Here is a tiny trained network, its code and every weight. The questions are about switching its units off for an input and a class, where a switched-off unit gives its printed mean instead of its output.

import numpy as np


def w(rows, s, z=0):
    codes = np.array(rows[::2]) - 128.0
    scale = np.full(codes.shape[1], s)
    scale[-1] = z or s
    return codes * scale


def norm(h):
    return h / np.sqrt((h * h).mean(-1, keepdims=True) + 1e-5)


def f(y):
    return np.maximum(y, 0)


def log_softmax(a):
    a = a - a.max(-1, keepdims=True)
    return a - np.log(np.exp(a).sum(-1, keepdims=True))


def net(x, mask):
    res = np.array(x, float).reshape(1, 3) / 4 @ E
    u = 0
    for l in range(3):
        y = f(norm(res) @ A[l][:, :-1].T + A[l][:, -1])
        res = res + np.where(mask[u : u + 6], y, B[l][:, -1]) @ B[l][:, :-1]
        u += 6
    return log_softmax(norm(res)[-1] @ U[:, :-1].T + U[:, -1])


A, B = {}, {}
E = w([
[124,89,162,103,70,125,180,184,232,107,26],'x0',
[139,195,100,163,141,142,65,156,161,140,70],'x1',
[78,152,128,135,208,247,100,66,195,166,111],'x2',
],0.013)
A[0] = w([
[126,182,168,169,116,60,153,113,145,78,165,36],'L0N0',
[165,75,186,82,100,169,204,130,153,129,115,2],'L0N1',
[157,116,110,106,113,84,141,183,100,92,109,41],'L0N2',
[26,54,153,77,116,127,177,183,217,145,121,46],'L0N3',
[128,172,149,183,163,164,115,195,254,127,26,81],'L0N4',
[120,126,128,125,140,194,99,83,162,147,58,83],'L0N5',
],0.0097,0.0068)
B[0] = w([
[200,111,99,79,161,95,95,130,117,153,149,143],'L0N0',
[211,125,205,146,158,105,189,97,106,57,49,168],'L0N1',
[85,101,159,188,64,90,118,162,128,141,166,168],'L0N2',
[205,87,145,119,170,136,224,71,202,83,95,198],'L0N3',
[41,121,53,29,16,162,2,159,131,125,71,248],'L0N4',
[78,97,177,128,48,138,83,235,151,212,182,194],'L0N5',
],0.0095,0.012)
A[1] = w([
[105,81,154,189,59,1,147,172,83,96,195,51],'L1N0',
[102,203,82,229,237,134,138,23,125,188,110,23],'L1N1',
[147,163,118,177,66,90,128,198,91,107,130,30],'L1N2',
[133,136,105,152,128,161,102,139,139,150,129,62],'L1N3',
[161,117,128,93,47,76,98,150,127,115,85,183],'L1N4',
[134,139,104,102,175,132,113,89,64,142,229,3],'L1N5',
],0.0083,0.0044)
B[1] = w([
[213,86,25,5,173,143,219,222,123,205,159,255],'L1N0',
[55,182,223,165,178,72,137,147,186,230,120,168],'L1N1',
[136,151,141,21,176,70,185,115,98,144,205,183],'L1N2',
[116,170,116,97,80,84,155,64,95,107,108,147],'L1N3',
[211,175,114,159,239,168,122,64,151,152,195,255],'L1N4',
[2,113,83,197,58,217,121,141,146,74,88,198],'L1N5',
],0.0091)
A[2] = w([
[116,169,129,138,118,133,44,97,83,170,185,122],'L2N0',
[65,190,210,254,130,132,77,56,55,149,168,92],'L2N1',
[99,136,182,213,171,169,63,84,133,133,184,3],'L2N2',
[44,120,105,136,131,171,166,57,50,152,186,158],'L2N3',
[43,196,165,219,155,181,110,181,148,153,131,100],'L2N4',
[152,63,225,99,76,162,167,98,205,108,140,48],'L2N5',
],0.0083,0.0039)
B[2] = w([
[158,96,154,222,207,49,163,121,139,6,87,218],'L2N0',
[170,133,99,184,124,32,170,123,222,165,135,224],'L2N1',
[119,221,138,131,64,56,183,149,137,162,123,185],'L2N2',
[37,55,111,215,162,121,42,85,101,122,83,236],'L2N3',
[242,127,128,131,16,70,170,122,151,150,138,255],'L2N4',
[80,253,245,202,162,133,144,134,1,123,162,226],'L2N5',
],0.0083,0.0063)
U = w([
[89,123,112,251,129,25,120,111,169,165,151,202],'0',
[152,177,103,142,192,108,73,104,122,48,111,7],'1',
[94,108,180,150,205,149,140,47,50,108,155,23],'2',
[220,107,48,80,178,72,161,188,83,190,225,227],'3',
[92,146,97,80,62,190,22,140,212,160,59,251],'4',
[42,31,45,181,166,197,106,151,68,97,177,15],'5',
[204,97,238,114,147,118,213,94,174,39,67,230],'6',
[71,182,236,134,141,226,137,154,156,182,145,13],'7',
],0.015,0.0027)

Each question gives the input, the list of numbers given to net, and the class t.
The units are the neurons (one row each of A and B). Each row of codes is followed by its name. A weight is (code - 128) times the scale printed after its matrix; where a second scale follows, it is the last column's (A, B and U).
mask holds one flag per neuron, layer by layer. A switched-off neuron (its flag False) gives its mean, the last column of its row in B, instead of its output. The means were averaged over made-up inputs and are rounded, as every weight is.
A unit's drop is (log p(t) with every unit on - log p(t) with that unit switched off) / (log p(t) with every unit on - log p(t) with every unit switched off).
The circuit of an input: a set's keep is (log p(t) with only the set's units on - log p(t) with every unit switched off) / (log p(t) with every unit on - log p(t) with every unit switched off). Starting from the 12 units with the biggest drops (on a tie, the unit counted first), units are removed one at a time, each time the one whose removal leaves the highest keep (on an exact tie, the one counted first), for as long as the keep stays at least 0.8.
units of the circuit, in order: the units of the circuit, biggest drop first
most important unit: the unit with the biggest drop
top k neurons: the k neurons with the biggest drops, biggest first
k most important neurons of layer l: the k neurons of layer l with the biggest drops, biggest first
drop of u: that unit's drop, to one decimal
input [0,-5,-1], class 6: units of the circuit, in order -> (L0N1)
input [-7,-5,-4], class 5: units of the circuit, in order -> (L1N5, L2N3)
input [6,5,-6], class 3: 2 most important neurons of layer 1 -> (L1N4, L1N5)
input [-1,-8,0], class 2: 3 most important neurons of layer 0 -> (L0N5, L0N2, L0N1)
input [-6,-2,-1], class 0: top 2 neurons -> (L0N5, L0N2)
input [3,-1,-3], class 6: top 4 neurons -> (L0N3, L0N1, L0N5, L0N4)
input [2,-8,-3], class 6: top 2 neurons -> (L0N1, L0N3)
input [0,-6,5], class 2: top 2 neurons -> (L0N4, L2N5)
input [2,-8,6], class 6: 3 most important neurons of layer 0 -> (L0N3, L0N1, L0N4)
input [1,-2,3], class 7: top 2 neurons -> (L2N5, L0N5)
input [-1,-5,0], class 5: 2 most important neurons of layer 2 -> (L2N3, L2N4)
input [-5,0,-3], class 5: top 2 neurons -> (L1N5, L0N5)
input [-4,1,-1], class 0: drop of L0N5 -> 0.9
input [-2,-5,1], class 5: most important unit -> L0N3
input [-7,-7,3], class 0: drop of L0N4 -> 0.2
